[[-35  43 -23 -16]
 [ 16  -4 -34  17]
 [ -8  48 -43 -15]
 [  7   8 -43  19]
 [ 25   9 -42  20]]
:
[[ 43 -23]
 [ -4 -34]]

[[ 30 -23  12 -23]
 [ -2   3   7   1]
 [-14   9 -15  12]
 [ -7  -2 -50  12]
 [  4  -4  -4  -2]]
:
[[-23  12]
 [  3   7]]

[[-11 -13 -30 -14]
 [ 33  26 -54   7]
 [ -3 -14  18   7]
 [ 36  21 -49  31]
 [  7 -16  34  -5]]
:
[[-13 -30]
 [ 26 -54]]

[[-51  -3 -57]
 [ -8  29 -16]
 [ 25 -24  -5]
 [ 36   9  12]
 [ 53   2  -1]]
:
[[ -3 -57]
 [ 29 -16]]

[[ -7 -14  30  16  16]
 [ 32  12  11 -16  11]
 [ 14  -9  44  13  16]
 [ 37  11  19 -14   7]
 [  4   1  42  11  16]]
:
[[-14  30]
 [ 12  11]]

[[ 12 -28 -56 -19  38]
 [ 18 -53 -27   1  17]
 [ 14 -14   5 -13  14]
 [ -1  -8  22  15 -31]
 [-28  49   9   5   5]]
:
[[-28 -56]
 [-53 -27]]
---
[[  8   5   6  -5   0   1   5  18  -3   4   5   0]
 [  9  -5  13 -20  -9  16  13  11   0  14  12   8]
 [-27   0  11  26   5   6   8  -7  23   4 -20  14]
 [ 45  -3  -1  -8  -8  -1  -3  12   6   6  39   3]
 [ 19 -11 -14   7  -7 -10 -10  14  15  -4  19   3]
 [ 11 -15  -3 -32 -21   3   5  50  -7   6  16  -1]
 [ -5  19   3  30  30   3  -1 -39  14   3 -11   9]]
:
[[ 19 -11 -14   7  -7 -10 -10  14  15  -4  19   3]
 [ 11 -15  -3 -32 -21   3   5  50  -7   6  16  -1]
 [ 45  -3  -1  -8  -8  -1  -3  12   6   6  39   3]
 [ -5  19   3  30  30   3  -1 -39  14   3 -11   9]
 [  8   5   6  -5   0   1   5  18  -3   4   5   0]
 [-27   0  11  26   5   6   8  -7  23   4 -20  14]
 [  9  -5  13 -20  -9  16  13  11   0  14  12   8]]

[[ 21 -15   5 -40  -3 -12  -5  -1   0  -1]
 [ 17   4  24 -13 -41 -10  11  11 -19  26]
 [-16   8   4  17   3  -6   0 -28 -14  22]
 [ 13 -21  -1 -29 -10 -30 -21 -34  -2 -23]
 [-11  -1 -21   0   2   1   3  20  -7   1]
 [ 19  17   1   6  29  16   2  21   1   9]
 [ 20  16   2   5  28  15   2  21   2  10]]
:
[[-11  -1 -21   0   2   1   3  20  -7   1]
 [ 13 -21  -1 -29 -10 -30 -21 -34  -2 -23]
 [ 19  17   1   6  29  16   2  21   1   9]
 [ 20  16   2   5  28  15   2  21   2  10]
 [-16   8   4  17   3  -6   0 -28 -14  22]
 [ 21 -15   5 -40  -3 -12  -5  -1   0  -1]
 [ 17   4  24 -13 -41 -10  11  11 -19  26]]

[[-30  28 -26  16]
 [ 13 -19  21  -7]
 [ 36  52  -6  21]
 [ 11  22  23  36]]
:
[[-30  28 -26  16]
 [ 36  52  -6  21]
 [ 13 -19  21  -7]
 [ 11  22  23  36]]

[[-12   9 -11  38  -1 -35 -15  -1  -5  10]
 [  9   5 -16  13 -13   0  11  18  38  -9]
 [ 55 -20  15 -35 -12   5  10 -11   8 -29]
 [  7   5 -20  15 -17   1  10  19  42 -12]
 [ 32 -19  -7 -23   3  14  -3  16   3   4]
 [-20 -18 -21 -20 -24  55  21 -22  25  24]]
:
[[-20 -18 -21 -20 -24  55  21 -22  25  24]
 [  7   5 -20  15 -17   1  10  19  42 -12]
 [  9   5 -16  13 -13   0  11  18  38  -9]
 [-12   9 -11  38  -1 -35 -15  -1  -5  10]
 [ 32 -19  -7 -23   3  14  -3  16   3   4]
 [ 55 -20  15 -35 -12   5  10 -11   8 -29]]

[[-25 -14 -25  24  25 -25]
 [-22 -10   9  23   1  24]
 [ 35 -47 -44  -9 -20  -3]
 [-25  47 -20 -36 -21  20]
 [ -9   7 -14   9 -15  16]
 [ -3 -13 -30  15 -30  40]
 [ -4 -10 -24   1  19 -36]
 [-29 -14 -22  -5   9 -20]
 [-36   8 -39  29 -16  21]]
:
[[ 35 -47 -44  -9 -20  -3]
 [-36   8 -39  29 -16  21]
 [ -3 -13 -30  15 -30  40]
 [-25 -14 -25  24  25 -25]
 [ -4 -10 -24   1  19 -36]
 [-29 -14 -22  -5   9 -20]
 [-25  47 -20 -36 -21  20]
 [ -9   7 -14   9 -15  16]
 [-22 -10   9  23   1  24]]

[[ -2  55 -30  20  -4   3]
 [-42 -37   0   4 -45 -15]
 [-24 -27  -2   7 -43 -14]
 [ 16  35 -25  27 -37   0]
 [ -1 -24  20 -17  20   4]
 [  9 -13  17 -24  41   4]]
:
[[ -2  55 -30  20  -4   3]
 [ 16  35 -25  27 -37   0]
 [-24 -27  -2   7 -43 -14]
 [-42 -37   0   4 -45 -15]
 [  9 -13  17 -24  41   4]
 [ -1 -24  20 -17  20   4]]

[[ 36   6  38   9  20  35   1   2 -14  -8   2  -6]
 [-12  18 -10  -6 -35 -21  -8   1  41 -27  -5  13]
 [  6 -24   4   6   8  -2  -3   5  24  -1  -3 -20]
 [-13  10 -18   2  10 -16   0  -2 -16  19  -1  10]
 [ -5 -33  -5   2   5  -2   0   5  -2  -1  -3 -29]
 [-10  34 -15  -4  -6 -19  -2  -6  15  15   3  37]]
:
[[-13  10 -18   2  10 -16   0  -2 -16  19  -1  10]
 [-10  34 -15  -4  -6 -19  -2  -6  15  15   3  37]
 [-12  18 -10  -6 -35 -21  -8   1  41 -27  -5  13]
 [ -5 -33  -5   2   5  -2   0   5  -2  -1  -3 -29]
 [  6 -24   4   6   8  -2  -3   5  24  -1  -3 -20]
 [ 36   6  38   9  20  35   1   2 -14  -8   2  -6]]
